(in the rows, 128 means zero)
[131 137  99 114 142 127 126 128 118 116 114 142 133 123 140 126 120 144
 138 105 149 129 117 136  97 144 130 142 141]
gop
[123 162  91 128 123 131 141 119 134 108 136 109 157 144 160 136 119 177
 130 133 162 135 108  97 154 114 128 135 110]
niza
[ 88 145 103 142 122 129 131 126 150 137 152 111 145 137 144 124 128  96
 133 123 168 120 106 113 122 119 122 120 107]
fav
[ 92 140 164 116 132 136 117 134 135 137 138 123 144 128 154 135 133  71
 101 130 128 138 130 112 159 113 140 115  89]
niza
[108 146 134 122 137 128 127 132 138 131 136 115 148 131 150 131 133 122
 119 127 137 147 136 105 157 122 133 118 116]
niza
[216 135 143 124 135 132 144 137 106 134 114 136 111 125 134 127 126 195
 128 137  96 145 104 117 123 138 125 137  94]
Zulez
[ 49 142 135 131 127 129 114 126 157 132 169 107 145 117 139 120 129  29
 111 131 150 124 141 133 142 120 138 112 123]
niza
[ 97 117 162 125 128 131 132 127 144 131 154 112 134 130 130 122 122  85
 121 130 127 121 143 119 146 109 136 122 110]
niza
[ 43 138 109 133 133 128 111 120 122 125 124 116 146 125 147 130 135  44
 117 146 152 124 140 128 151 122 133 127 116]
niza
[ 37 118 178 124 132 128 110 138 155 140 158 103 151 136 124 130 125   4
 106 125 116 128 163 120 174  99 141 116 117]
niza
[128  95 145 135 131 124 133 106 144 138 139 133 128 137 111 122 130 168
 142 125 122 115 124 148  88 131 126 125 154]
gop
[ 64 137 130 137 128 131 111 143 109 140 139 115 136 122 145 128 130  44
 120 129 144 115 150 122 152 118 131 126 103]
niza
[ 67 144 104 123 150 136 128 131 126 136 116 122 148 136 175 125 128 121
 108 132 161 138 113 127 135 124 130 143  91]
niza
[159 144 151 118 125 141 120 136 139 122 144 141 129 126 116 186 129 135
 108 129 112 139 118 104 152 115 158 132  93]
niza
[107  99 152 135 135 141 126 106 148 113 126 130 128 115 119 117 112 123
 138 117 118 124 146 144 103 131 127 117 150]
gop
[138 111 154 133 115 128 118 143 147 130 150 111 112 132 121 127 125 107
 114 131 132 116 134 123 139 124 160 124 113]
fav
[ 32 115 148 132 118 133 118 134 137 131 146 116 129 146 156 120 131  51
 110 126 148 124 139 122 130 111 128 117  96]
niza
[ 76 126 159 123 137 125 117 130 140 120 124 104 153 109 150 125 131 104
 129 118 105 136 143 123 142 116 136 117  99]
niza
[ 90 115 194 129 143 128 125 133 138 137 175 122 133 120 142 131 148  80
 121 121 104 120 147 134 105 119 126 119 110]
niza
[ 78 140  90 152 126 135 129 125 133 132 119 108 134 131 139 124 113 101
 131 123 187 126 119 117 125 132 123 136 121]
fav
[108 103 174 127 127 128 132 116 148 127 135 136 122 138  96 118 133 128
 130 122 106 114 159 151 104 135 132 105 161]
gop
[ 88 116 139 132 134 124 126 111 122 123 104 136 151 127 114 120 132 120
 136 117 128 112 142 142 101 146 127 127 156]
gop
[172 147 112 123 129 140 137 141 127 137 135 115 127 115 152 127 133 154
 115 132 136 132 105  99 145 123 113 141  95]
fav
[ 50 137 130 135 139 136 119 140 127 129 119 118 147 127 153 129 140  36
 121 124 151 141 127 132 141 113 135 133  92]
niza
[ 57  51 252 121 109 128 119 123 205 119 187  94 141 128  89 125 156  31
  88 106  63 124 220 130 135 118 134  79 150]
niza
[102  76 187 130 125 125 126 117 161 114 162 118 130 125  85 126 137  89
 116 109  96 118 181 140 119 111 135 100 183]
gop
[182 128 149 122 131 130 137 137 105 119 121 144 119 126 156 127 140 175
 123 117  90 148 111 129 118 133 128 137 108]
Zulez
[162  73 251 120 116 128 135 124 168 131 166 100 123 120 107 135 143 127
  98 112  54 139 172 138 131 121 130  92 131]
Zulez
[115  69 216 135 144 102 130 110 162 115 151 119 135 113  96 118 137 116
 122 119  99 120 172 137  96 128 132  97 163]
gop
[118 115 118 131 140 120 128 118 128 113 126 146 128 124 122 127 129 133
 133 137 133 120 123 142 103 132 130 122 151]
gop
[ 67 138 131 126 148 125 201 117 130 119 126 128 175 110 149 131 133 107
 123 132 126 148 144 129 145 117 143 127 122]
niza
[ 85 122  98 134 137 127 130 125  94 157 106 139 143 130 155 108 139 135
 146 127 155 114 114 151  96 141 127 123 140]
gop
[ 44 135 111 127 167 137 118 118 147 130 127 116 156 133 175 130 138  84
 132 134 128 125 118 137 157 120 135 128 106]
niza
[ 29 136 131 125 149 164 117 143 103 130 115 126 135 119 167 126 138  25
 110 129 130 143 121 130 146 129 142 130  98]
niza
[ 92 119 190 134 116 122 110 137 163 125 160  97 142 124 119 126 138  96
 105 116 101 137 150 110 159 110 131 109 119]
niza
[111  85 190 103 119 119 121 111 156 109 137 128 132 135 100 117  94 113
 131 121 111 122 161 135  97 129 127  97 172]
gop
[170 117 163 116 120 221 135 130 133 118 122 126 117 122 138 127 142 177
 125 123  99 145 125 120 141 132 124 128 110]
Zulez
[ 82 147 124 142 127 114 114 131 131 128 137 116 142 126 153 124 142 113
  99 127 136 143 125 120 151 127 140 126 103]
niza
[109 151  91 144 162 130 154 132 117 128 124 128 132 139 162 124 121 143
 137 150 186 118  90 115 130 119 126 137  90]
fav
[119 120 127 139 129 123 134 144 119 132 124 128 118 127 128 124 133 121
 135 135 132 120 123 145 105 135 126 129 130]
gop
[ 65 118 157 137 137 132 110 133 148 130 144  96 154 124 144 127 139  61
 110 127 107 135 153 121 165 110 138 102 108]
niza
[174 114 169 114 133 127 139 130 132 130 126 128 114 125 130 140 130 176
 111 125  92 142 140 127 118 133 120 134 116]
Zulez
